Below are the code and all the weights of a small trained network. Each question names an input and a class and asks about switching units off, where a switched-off unit gives its printed mean instead of its output.

import numpy as np


def w(rows, s, z=0):
    codes = np.array(rows[::2]) - 128.0
    scale = np.full(codes.shape[1], s)
    scale[-1] = z or s
    return codes * scale


def norm(h):
    return h / np.sqrt((h * h).mean(-1, keepdims=True) + 1e-5)


def f(y):
    return y / 2 * (1 + np.tanh(0.7978845608 * (y + 0.044715 * y**3)))


def log_softmax(a):
    a = a - a.max(-1, keepdims=True)
    return a - np.log(np.exp(a).sum(-1, keepdims=True))


def net(x, mask):
    res = np.array(x, float).reshape(1, 3) / 4 @ E
    u = 0
    for l in range(4):
        y = f(norm(res) @ A[l][:, :-1].T + A[l][:, -1])
        res = res + np.where(mask[u : u + 5], y, B[l][:, -1]) @ B[l][:, :-1]
        u += 5
    return log_softmax(norm(res)[-1] @ U[:, :-1].T + U[:, -1])


A, B = {}, {}
E = w([
[115,47,96,151,162,127,46,111,134,159,220],'x0',
[72,144,186,143,115,254,95,111,173,209,113],'x1',
[170,92,152,101,97,190,113,15,164,66,189],'x2',
],0.0064)
A[0] = w([
[40,105,144,197,115,102,124,130,108,53,145,64],'0.n0',
[83,216,67,111,212,100,212,175,98,240,81,104],'0.n1',
[119,165,173,113,40,98,137,139,161,88,5,20],'0.n2',
[101,235,119,96,47,140,213,130,126,131,148,8],'0.n3',
[139,132,78,121,153,1,107,134,89,45,141,78],'0.n4',
],0.0033,0.0015)
B[0] = w([
[165,95,62,86,101,123,58,160,160,171,57,116],'0.n0',
[151,105,198,58,81,120,92,121,162,102,218,254],'0.n1',
[77,159,41,197,118,113,105,112,48,64,155,176],'0.n2',
[35,53,62,204,125,130,129,106,135,105,197,149],'0.n3',
[169,123,103,247,200,187,155,110,186,157,3,236],'0.n4',
],0.0055,0.0028)
A[1] = w([
[164,100,105,112,171,52,192,95,105,49,151,235],'1.n0',
[95,144,160,136,70,110,201,113,59,68,70,70],'1.n1',
[107,3,81,168,153,89,99,86,153,188,151,49],'1.n2',
[123,92,109,216,104,172,136,114,95,175,114,23],'1.n3',
[140,18,126,162,131,121,32,195,122,168,129,2],'1.n4',
],0.0044,0.0011)
B[1] = w([
[162,47,164,212,148,119,142,66,130,194,46,255],'1.n0',
[15,163,66,110,140,182,181,79,158,134,188,201],'1.n1',
[48,255,53,115,146,140,160,125,47,22,100,205],'1.n2',
[177,203,172,184,203,58,123,173,124,70,171,133],'1.n3',
[77,190,91,86,107,117,136,105,129,122,169,196],'1.n4',
],0.005,0.0034)
A[2] = w([
[19,147,233,131,147,241,114,116,171,201,145,171],'2.n0',
[137,100,86,86,146,99,114,216,62,194,64,4],'2.n1',
[86,47,138,92,62,142,189,62,177,122,132,157],'2.n2',
[37,145,137,144,162,33,107,208,79,165,88,163],'2.n3',
[114,170,168,154,218,99,140,254,62,144,170,63],'2.n4',
],0.0039,0.0012)
B[2] = w([
[247,33,88,233,234,5,176,140,101,141,4,255],'2.n0',
[221,91,235,204,55,169,98,191,152,185,159,142],'2.n1',
[152,207,133,52,67,26,130,99,103,43,178,167],'2.n2',
[145,64,206,13,25,219,43,6,196,125,246,193],'2.n3',
[171,130,249,137,38,253,110,127,241,121,178,162],'2.n4',
],0.0042,0.0054)
A[3] = w([
[24,236,103,98,83,182,217,117,100,88,83,145],'3.n0',
[190,133,110,95,131,143,123,1,90,45,136,82],'3.n1',
[137,170,111,180,176,253,63,125,156,151,69,254],'3.n2',
[41,55,64,82,178,103,61,136,98,123,176,171],'3.n3',
[59,160,34,145,158,174,70,133,92,157,238,150],'3.n4',
],0.0044,0.0006)
B[3] = w([
[98,148,65,98,186,119,108,171,59,106,185,194],'3.n0',
[106,145,177,95,95,152,72,243,155,205,146,254],'3.n1',
[119,117,50,156,185,64,157,93,94,75,64,172],'3.n2',
[59,156,118,142,88,97,254,133,62,92,85,157],'3.n3',
[119,216,94,79,119,130,211,182,107,87,128,167],'3.n4',
],0.0074,0.0044)
U = w([
[204,51,120,219,203,75,175,79,127,137,39,253],'0',
[40,225,66,87,133,131,200,147,47,63,179,31],'1',
[169,114,245,64,2,177,63,161,210,185,198,86],'2',
],0.0089,0.0015)

Each question gives the input, the list of numbers given to net, and the class t.
The units are the neurons (one row each of A and B). Each row of codes is followed by its name. A weight is (code - 128) times the scale printed after its matrix; where a second scale follows, it is the last column's (A, B and U).
mask holds one flag per neuron, layer by layer. A switched-off neuron (its flag False) gives its mean, the last column of its row in B, instead of its output. The means were averaged over made-up inputs and are rounded, as every weight is.
A unit's drop is (log p(t) with every unit on - log p(t) with that unit switched off) / (log p(t) with every unit on - log p(t) with every unit switched off).
The circuit of an input: a set's keep is (log p(t) with only the set's units on - log p(t) with every unit switched off) / (log p(t) with every unit on - log p(t) with every unit switched off). Starting from the 12 units with the biggest drops (on a tie, the unit counted first), units are removed one at a time, each time the one whose removal leaves the highest keep (on an exact tie, the one counted first), for as long as the keep stays at least 0.8.
units of the circuit, in order: the units of the circuit, biggest drop first
top k neurons: the k neurons with the biggest drops, biggest first
top k neurons in layer l: the k neurons of layer l with the biggest drops, biggest first
drop when u is switched off: that unit's drop, to one decimal
input [6,-4,-2], class 1: units of the circuit, in order -> 1.n2
input [-1,-1,-2], class 2: top 2 neurons -> 0.n1; 2.n0
input [7,6,-2], class 1: top 2 neurons -> 1.n2; 1.n4
input [2,-6,8], class 2: top 2 neurons -> 3.n1; 2.n0
input [8,-5,-8], class 1: top 2 neurons in layer 1 -> 1.n2; 1.n4
input [-7,6,1], class 1: top 2 neurons in layer 0 -> 0.n2; 0.n4
input [8,6,6], class 1: top 2 neurons -> 1.n0; 0.n4
input [-4,4,-3], class 0: top 3 neurons -> 2.n0; 1.n2; 1.n4
input [8,-4,-8], class 1: top 4 neurons -> 1.n2; 1.n4; 3.n4; 3.n3
input [-7,7,5], class 0: top 2 neurons -> 2.n0; 1.n2
input [7,4,-8], class 2: top 2 neurons in layer 2 -> 2.n4; 2.n3
input [7,6,0], class 1: top 2 neurons -> 1.n2; 1.n0
input [8,-7,-6], class 1: top 2 neurons in layer 2 -> 2.n0; 2.n3
input [-2,8,7], class 0: units of the circuit, in order -> 2.n0
input [1,-6,-8], class 2: top 2 neurons -> 2.n3; 2.n0
input [0,8,-6], class 0: top 3 neurons -> 2.n0; 3.n2; 3.n1
input [4,-4,8], class 2: top 2 neurons -> 3.n1; 2.n0
input [5,-3,-1], class 1: top 2 neurons -> 1.n2; 2.n0
input [4,2,-3], class 1: drop when 1.n4 is switched off -> 3.2
input [1,3,-5], class 2: drop when 0.n4 is switched off -> 0.2
input [-3,-2,5], class 2: drop when 2.n3 is switched off -> 0.0
input [1,-2,5], class 2: drop when 3.n1 is switched off -> 0.1
